How the points are linked:
δ: J260->J856, J890->J654, J671->J65, J380->J795, J328->J788, J106->J901, J360->J51, J210->J593, J795->J437, J487->J267, J654->J260, J553->J884, J365->J495, J492->J282, J722->J322, J504->J170, J269->J492, J588->J806, J182->J43, J664->J890, J614->J837, J161->J903, J267->J791, J611->J671, J51->J182, J810->J365, J169->J548, J495->J985, J950->J829, J138->J210, J593->J619, J247->J614, J837->J235, J903->J360, J569->J169, J284->J588, J762->J611, J778->J269, J397->J79, J985->J494, J548->J487, J235->J161, J322->J106, J437->J247, J706->J569, J856->J755, J170->J553, J806->J612, J788->J758, J829->J284, J65->J950, J901->J380, J988->J664, J758->J397, J79->J810, J494->J778, J980->J762, J619->J706, J755->J328, J791->J988, J612->J504, J884->J722, J282->J138, J43->J980
ψ: J260->J65, J890->J611, J671->J260, J380->J282, J328->J284, J106->J269, J360->J487, J210->J247, J795->J138, J487->J51, J654->J671, J553->J495, J365->J553, J492->J380, J722->J494, J504->J810, J269->J901, J588->J758, J182->J791, J664->J762, J614->J619, J161->J169, J267->J182, J611->J654, J51->J267, J810->J170, J169->J903, J495->J884, J950->J755, J138->J437, J593->J614, J247->J593, J837->J706, J903->J548, J569->J161, J284->J788, J762->J890, J778->J106, J397->J612, J985->J722, J548->J360, J235->J569, J322->J778, J437->J210, J706->J235, J856->J950, J170->J365, J806->J397, J788->J588, J829->J328, J65->J856, J901->J492, J988->J980, J758->J806, J79->J504, J494->J322, J980->J664, J619->J837, J755->J829, J791->J43, J612->J79, J884->J985, J282->J795, J43->J988
θ: J260->J611, J890->J980, J671->J890, J380->J269, J328->J950, J106->J494, J360->J169, J210->J795, J795->J492, J487->J903, J654->J762, J553->J810, J365->J504, J492->J106, J722->J495, J504->J397, J269->J322, J588->J328, J182->J487, J664->J43, J614->J210, J161->J706, J267->J360, J611->J664, J51->J548, J810->J612, J169->J235, J495->J170, J950->J260, J138->J380, J593->J437, J247->J138, J837->J593, J903->J569, J569->J837, J284->J755, J762->J988, J778->J722, J397->J588, J985->J553, J548->J161, J235->J619, J322->J985, J437->J282, J706->J614, J856->J671, J170->J79, J806->J788, J788->J829, J829->J856, J65->J654, J901->J778, J988->J182, J758->J284, J79->J806, J494->J884, J980->J791, J619->J247, J755->J65, J791->J51, J612->J758, J884->J365, J282->J901, J43->J267

The rows follow the links: the fewer symbols apart two points are, the more alike their rows tend to be.

Each row is also shifted at random along 4 hidden directions that mean nothing.

Rows with their points:
542 33 43 -81 73 -238 42 100 -17 85 188 127 173 122 -4 -201 5 45 109 88 -180 24 166 -63 16 -135 177 136 83 98 -34 -54 -185 -99 160 -202 8 44 -28 -9 -98: J328
-242 -185 -133 -2 -114 -31 125 167 109 27 207 16 103 -211 32 -50 -247 -94 -54 57 -161 -40 -91 29 186 -261 -148 41 -73 -41 -129 16 95 -226 262 -148 224 140 10 -105 -123: J884
-224 -172 -162 19 -35 -2 92 -161 -23 133 29 -198 -124 -69 77 255 -360 -196 -60 261 -129 -6 25 -109 -96 -279 -179 277 6 -144 492 268 95 -119 -456 132 292 117 -29 -30 84: J495
487 184 123 -69 -174 130 -201 -80 66 -266 -708 96 14 266 -2 8 44 -446 206 -140 87 -36 128 -26 145 353 347 -289 133 219 -286 -495 131 167 -98 -69 -404 18 51 24 -214: J182
546 249 -5 108 -61 194 -20 -26 50 -146 32 -54 -137 -20 -180 36 87 178 -132 -406 180 16 -189 109 -106 279 -120 -154 116 93 -279 -172 10 190 204 -6 -244 -55 79 106 -78: J569
609 30 109 30 -353 -216 222 107 67 -297 157 175 -117 92 299 -60 -74 -330 96 -65 -169 36 224 -2 23 155 271 -162 -26 483 -464 -246 -92 -295 76 -629 71 274 5 -207 -143: J806
-194 139 58 -19 332 -222 -63 180 -133 235 724 105 181 104 -227 -430 267 675 -46 -71 -92 0 109 -42 -200 -183 45 284 96 83 -9 193 -380 -2 457 -216 12 4 16 3 72: J260
-336 -116 -41 20 65 261 -94 290 383 -66 -657 145 306 -287 -63 -21 -28 -114 91 -18 106 -139 -182 93 426 -54 -98 -304 154 -458 -365 -318 377 91 527 550 -136 -135 1 -21 -196: J247
-201 -100 95 41 -381 -249 187 37 -131 -232 617 77 -278 29 259 -59 -82 -176 -74 -21 -154 47 138 23 -62 74 197 -34 -250 566 -312 53 -208 -350 -55 -861 262 269 9 -271 4: J612
51 150 15 8 -23 161 -264 -544 -476 59 186 -354 -465 213 -165 298 82 52 -247 -121 248 98 -97 -2 -441 277 -63 219 -184 212 607 380 -155 299 -883 -137 -109 -100 45 178 312: J548
-411 -187 9 70 -202 226 -160 -38 -61 -133 25 -67 -236 -185 16 147 -101 -150 -183 -58 152 -55 -216 134 112 90 -66 -103 -216 -7 -53 141 173 40 -168 -113 108 -25 44 -120 108: J138
-369 92 -73 84 48 145 -3 -153 -32 10 11 -120 -156 -83 -156 157 -70 128 -153 -134 191 44 -280 100 -116 80 -213 43 31 -168 197 153 33 219 -212 224 -88 -188 71 227 100: J837
421 48 9 -98 168 -215 -3 -169 -180 224 62 -61 47 253 -13 27 -64 0 103 256 -135 34 219 -153 -208 -164 95 333 93 -3 512 191 -211 -15 -401 22 29 17 -58 77 77: J829
424 211 67 53 -155 165 -188 -172 -198 -147 161 -113 -253 110 -169 18 144 94 -180 -392 187 57 -131 77 -173 335 26 -104 -100 364 -140 -77 -56 186 -80 -315 -251 43 97 72 12: J903
709 94 67 -94 -428 -202 121 -56 17 -258 -94 64 -85 275 215 -11 -171 -626 132 -52 -189 78 238 -92 67 140 351 -164 -28 610 -329 -390 -73 -232 -125 -666 -63 320 0 -96 -310: J284
-445 214 90 -43 13 -139 34 28 -32 -40 74 45 93 216 -1 -156 168 53 116 -87 -75 38 199 -86 -101 108 162 -41 87 293 -196 -216 -166 -50 179 -232 -154 149 -2 10 -150: J611
-272 -158 -6 110 299 186 -149 259 118 124 146 146 116 -353 -208 -121 34 520 -128 -14 163 -129 -295 177 138 -142 -195 97 81 -577 -13 264 68 231 379 423 62 -365 64 0 232: J210
-793 -24 28 -167 204 15 -316 1 -140 178 -190 27 242 49 -189 -177 360 125 91 43 119 -5 -106 37 232 18 112 -80 -185 -121 43 9 -31 186 216 150 -224 -179 -80 127 -15: J51
-170 -156 -179 -27 -295 17 186 -32 118 -56 -102 -103 -28 -165 129 139 -260 -434 -22 54 -103 18 -123 41 243 -134 -175 -131 -178 79 -91 -107 225 -257 -16 -91 163 159 -46 10 -214: J494
-437 -230 -191 -67 -158 -3 137 112 194 56 -118 -28 187 -210 79 15 -227 -323 32 139 -164 -30 -77 4 328 -278 -165 -76 -99 -85 -110 -109 223 -277 248 53 173 141 -64 -42 -270: J985
202 -81 91 22 -194 -231 210 184 91 -161 194 165 -1 18 261 -115 -1 -156 87 50 -160 24 219 -22 64 1 175 -136 -52 290 -394 -137 -86 -317 229 -423 169 202 -24 -220 -108: J397
-946 -18 -63 -198 399 -183 -94 -92 -149 456 -92 -123 328 178 -84 -98 217 200 160 369 -164 34 225 -251 -60 -330 -31 264 10 -218 552 172 -118 -13 -59 387 22 8 -156 111 36: J65
859 309 38 80 -374 291 -97 -341 -111 -345 -312 -251 -407 212 -35 296 -38 -379 -138 -421 200 88 -16 -2 -242 510 39 -227 15 478 -152 -300 120 192 -454 -266 -320 194 96 55 -125: J169
397 -186 -90 57 30 216 12 71 185 7 -436 -48 37 -246 114 185 22 -59 -3 128 89 -59 -96 17 167 -36 -210 -191 -53 -386 10 -7 336 -17 35 559 95 -87 -71 -77 59: J492

Complete each set of four: the symbols that take the first to the second take the third to the fourth, perhaps in another order.
Answer with the point's name.
567 64 -37 -114 180 -127 -21 -101 -20 193 -319 -32 206 254 15 21 -41 -133 209 261 -151 7 285 -248 -101 -178 96 180 211 -67 373 -77 -52 10 -227 224 -71 91 -74 55 -69
: 136 226 34 -33 105 -51 20 -108 49 22 -439 -57 82 338 61 70 75 -107 190 41 -76 26 352 -247 -205 79 122 -3 284 99 115 -288 14 15 -164 194 -191 164 -41 34 -103
:: 560 -30 -11 -105 172 -212 149 3 61 166 -291 62 194 125 154 16 -20 -94 250 339 -176 17 248 -154 -2 -172 97 107 144 -186 277 -8 -39 -92 -151 289 28 -27 -93 35 0
: J856

-520 -99 2 -143 -212 -316 151 -328 -268 63 70 -123 -153 208 295 150 -82 -464 112 321 -162 137 196 -118 -52 -29 148 107 -272 319 408 197 -144 -241 -673 -360 208 116 -98 47 39
: 1309 198 25 -52 15 -10 12 109 228 -88 -564 71 261 270 24 -75 -61 -255 262 1 -189 -46 366 -217 19 -14 211 -92 390 132 -230 -545 96 -45 191 80 -239 294 -14 -79 -344
:: -156 -165 -21 66 -102 -46 132 59 9 -18 126 -32 -66 -24 187 79 -171 -103 -11 193 -145 -25 188 -99 -56 -172 2 83 1 24 22 77 48 -239 -103 -124 281 219 -25 -262 57
: J758

406 -90 -71 66 -374 9 197 117 108 -212 330 20 -132 -246 80 -6 -139 -146 -134 -230 -36 25 -234 176 205 29 -114 -205 -186 247 -508 -96 82 -243 328 -421 158 112 13 -102 -181
: 322 -182 -78 98 61 30 113 47 35 78 289 -33 -105 -293 13 80 19 247 -155 16 84 6 -220 125 18 -86 -271 17 -172 -248 84 298 64 -40 66 174 227 -126 -9 -12 167
:: -314 56 -70 40 -56 202 -21 -67 105 -86 -307 -45 -73 -108 -78 171 -129 -142 -31 -134 146 -12 -219 99 63 123 -149 -110 73 -149 -11 -107 172 177 -58 261 -139 -124 58 155 -56
: J706

-224 -155 -139 -5 -224 -56 178 -154 -74 33 303 -146 -192 -214 68 169 -202 -171 -155 49 -28 68 -229 82 47 -128 -217 50 -273 51 160 252 55 -184 -208 -164 272 44 -26 49 6
: -329 -192 -56 67 -71 -131 119 95 -171 84 1039 6 -185 -381 -78 -146 41 441 -321 -109 52 57 -388 286 44 -132 -260 114 -419 39 -82 514 -195 -151 267 -410 358 -143 9 15 199
:: -378 -225 -94 23 -49 -55 102 320 139 5 351 115 166 -209 0 -191 -144 33 -43 32 -193 -83 -13 23 234 -293 -72 29 -26 -11 -309 -26 48 -287 538 -207 253 183 -27 -223 -153
: J884

62 81 85 -41 322 68 -305 59 -135 180 128 76 163 21 -297 -224 343 530 -31 -85 184 -24 -114 65 3 34 29 77 0 -203 64 148 -143 294 245 189 -209 -270 7 118 175
: -123 167 -23 -33 -135 203 -150 -201 -94 -91 -214 -195 -124 78 -82 116 163 -140 -83 -237 168 53 -103 15 -22 276 -36 -197 -118 248 -81 -172 98 146 -97 -34 -207 32 5 118 -112
:: -169 251 139 -5 73 -158 56 98 9 -78 110 167 81 187 -36 -218 171 180 99 -163 -7 29 137 -7 -122 156 212 -35 171 201 -269 -199 -213 43 251 -198 -189 -27 44 36 -46
: J43

-394 53 -74 -94 441 150 -224 -16 11 314 -424 -110 327 -57 -205 -26 401 339 84 81 162 -14 -100 -47 116 -60 -198 -62 1 -452 275 16 133 228 208 782 -207 -259 -85 183 57
: 211 231 -38 109 -3 169 -6 -260 -140 -41 176 -192 -315 0 -181 210 -44 203 -219 -273 213 61 -216 79 -320 218 -199 110 41 20 226 171 -63 285 -358 62 -132 -150 123 225 176
:: -266 -176 -101 28 -411 118 47 -482 -278 -96 76 -362 -547 -59 227 481 -170 -468 -242 52 87 105 -144 63 -139 169 -171 -31 -464 250 406 329 121 -95 -915 -233 247 95 -14 -10 192
: J322

-576 -283 -41 61 431 -170 49 416 60 359 656 168 303 -288 -70 -298 64 718 -64 281 -153 -86 -5 6 29 -522 -214 335 39 -516 134 450 -112 -139 545 249 378 -115 -58 -146 237
: 257 -75 28 -88 -4 -225 189 -23 68 13 -286 53 94 118 280 44 -41 -269 226 291 -170 36 264 -122 24 -78 126 -25 20 -13 105 -74 -18 -200 -187 80 104 66 -100 -42 -37
:: 354 -110 -68 124 -61 61 108 -13 54 -13 19 -78 -136 3 130 208 -350 -158 -71 165 -134 -44 163 -118 -175 -167 -85 221 172 -60 222 112 89 -127 -324 30 229 206 39 -191 63
: J806

855 114 -24 -69 214 -58 -17 -21 60 142 -386 -42 225 261 -24 -4 -26 -42 209 194 -156 -18 328 -263 -142 -153 98 151 325 -96 266 -182 0 40 -85 291 -129 129 -50 8 -104
: -145 190 68 -36 107 -127 -8 -44 -137 78 252 -41 25 256 -63 -100 112 197 32 -35 -104 36 224 -146 -273 18 106 155 102 230 66 -12 -234 -21 -11 -196 -62 146 -3 9 2
:: 765 167 150 9 226 107 -232 57 -26 -26 -166 151 86 125 -199 -131 180 270 50 -129 165 -51 -13 40 -67 166 169 6 203 -116 -37 -72 -89 349 99 156 -307 -215 73 73 105
: J548

70 -33 -12 -152 -89 -230 108 -219 -122 110 -168 -63 -6 198 172 77 -103 -417 183 293 -182 86 231 -147 -5 -87 170 99 -72 170 333 3 -81 -148 -446 -127 54 109 -104 61 -67
: 584 -65 26 54 -56 -102 204 79 126 -105 -184 66 -15 55 312 82 -88 -196 131 179 -162 -24 311 -132 -93 -26 98 -30 138 14 -52 -119 72 -217 -131 28 169 183 -30 -198 13
:: -44 116 115 -104 194 -17 -171 12 -22 35 -303 143 159 138 -97 -123 174 82 152 35 95 -20 36 10 64 96 209 -23 123 -142 51 -86 -80 243 22 206 -278 -217 -5 122 34
: J890

196 123 -51 112 203 186 2 54 182 19 -231 12 48 -155 -178 45 -44 248 -56 -170 165 -47 -223 106 -30 47 -220 -13 247 -402 -1 -20 108 256 162 513 -156 -250 54 182 27
: -343 35 -26 62 -223 209 -25 -32 89 -199 -96 1 -165 -135 -76 87 -161 -200 -125 -277 158 -20 -268 192 119 168 -43 -160 -16 74 -263 -159 148 89 44 -106 -111 -22 78 41 -112
:: -943 70 -46 -26 -143 63 0 102 53 -109 301 56 16 -194 -197 -184 143 118 -128 -376 125 27 -362 230 225 134 -107 -240 -200 185 -497 -114 -8 29 561 -296 -111 -77 32 109 -199
: J619

-535 -250 -233 -55 2 29 97 -207 43 215 -379 -251 29 -75 122 341 -346 -383 58 402 -140 4 26 -170 39 -341 -246 175 -24 -312 599 168 247 -133 -506 450 258 94 -90 40 -18
: 150 -164 -124 68 35 13 158 -87 -41 123 314 -130 -137 -259 46 142 -70 150 -161 103 35 36 -229 109 -36 -113 -320 89 -222 -222 256 395 28 -71 -152 159 266 -139 -17 68 203
:: 202 -242 -4 119 376 97 -53 371 133 183 379 151 179 -457 -137 -197 217 725 -151 36 147 -117 -285 188 152 -182 -279 51 -63 -614 -69 346 70 89 615 463 194 -335 0 -81 295
: J247

-566 85 19 -131 -49 -212 -45 104 -115 64 365 49 196 173 -112 -319 200 84 30 -62 -204 34 144 -74 77 -68 202 1 -103 451 -282 -145 -208 -178 422 -507 -56 228 -37 -67 -230
: -615 147 32 -115 -74 -146 -2 52 -41 -17 16 10 176 223 -14 -183 180 -98 107 -77 -145 48 235 -142 34 52 203 -112 -26 407 -247 -296 -87 -140 257 -336 -141 279 -57 -41 -253
:: 336 286 199 82 260 -169 48 142 -46 -1 448 243 40 151 -157 -272 170 585 18 -180 56 6 59 87 -301 112 164 185 274 10 -86 80 -387 203 204 -134 -175 -229 129 75 176
: J988

20 -183 13 69 185 -119 126 257 110 102 208 115 141 -102 157 -79 -35 260 27 221 -166 -58 193 -79 -41 -258 -37 138 116 -240 15 152 -12 -171 209 154 305 48 -47 -203 136
: 481 -90 -36 106 -323 39 115 166 166 -222 104 47 -83 -79 103 16 -345 -275 -67 -106 -167 -56 73 -11 61 -88 8 -37 103 206 -390 -205 131 -236 172 -382 149 338 66 -275 -219
:: -409 54 9 -141 28 -186 -54 -38 -163 132 264 -44 133 215 -65 -187 107 19 55 68 -187 54 182 -149 -10 -115 136 127 -84 296 29 -25 -192 -133 99 -350 -39 189 -51 -19 -145
: J328

-819 -243 -126 17 -27 -87 59 -139 -208 219 577 -148 -189 -100 33 114 -272 85 -198 264 -122 8 -36 -27 -163 -334 -195 397 -191 -32 523 524 -98 -141 -403 -187 410 70 -21 -70 216
: 466 -84 -69 7 -490 45 240 426 446 -374 -74 209 196 -309 100 -202 -87 -434 28 -325 -128 -44 -166 166 587 19 -7 -556 -106 313 -1108 -646 295 -386 1028 -469 30 278 5 -180 -586
:: 109 192 111 -58 12 -2 -106 -212 -70 -64 -512 7 -46 286 35 121 21 -267 176 21 81 34 143 -57 -94 242 251 -38 173 45 197 -183 -40 227 -468 106 -289 -119 21 153 17
: J611

-595 -74 -121 -219 395 -215 -74 -291 -214 531 -250 -182 243 227 7 98 47 -25 230 575 -175 37 239 -295 -114 -383 -56 373 -8 -328 956 312 -81 9 -565 521 87 -65 -167 188 139
: -421 79 -12 -141 49 -121 -49 -78 -110 119 -39 -73 155 256 -24 -105 103 -58 119 98 -174 26 260 -209 -43 -89 117 74 -7 227 116 -113 -87 -98 -18 -125 -74 211 -88 11 -149
:: 342 -170 -193 18 282 11 181 251 324 251 -134 71 331 -302 -32 -15 -163 195 47 237 -95 -74 -123 0 198 -399 -334 123 174 -626 103 84 192 -80 407 626 175 -113 -58 57 -55
: J495

184 -122 40 198 156 205 -140 146 6 0 336 87 -128 -262 -177 -46 -52 463 -236 -108 200 -107 -271 210 -57 -33 -149 141 35 -351 40 334 -18 226 87 130 95 -257 114 -52 320
: 249 -57 27 155 -15 247 -123 62 9 -117 155 53 -212 -193 -107 75 -174 203 -202 -177 194 -89 -264 203 -45 70 -102 83 106 -204 -9 162 44 213 -78 67 15 -173 129 -46 211
:: -701 138 -25 -160 133 -48 48 53 235 29 -910 60 417 238 141 -15 220 -327 407 168 -128 8 335 -259 186 44 161 -305 200 -68 -106 -533 206 -35 190 482 -258 98 -123 69 -322
: J611

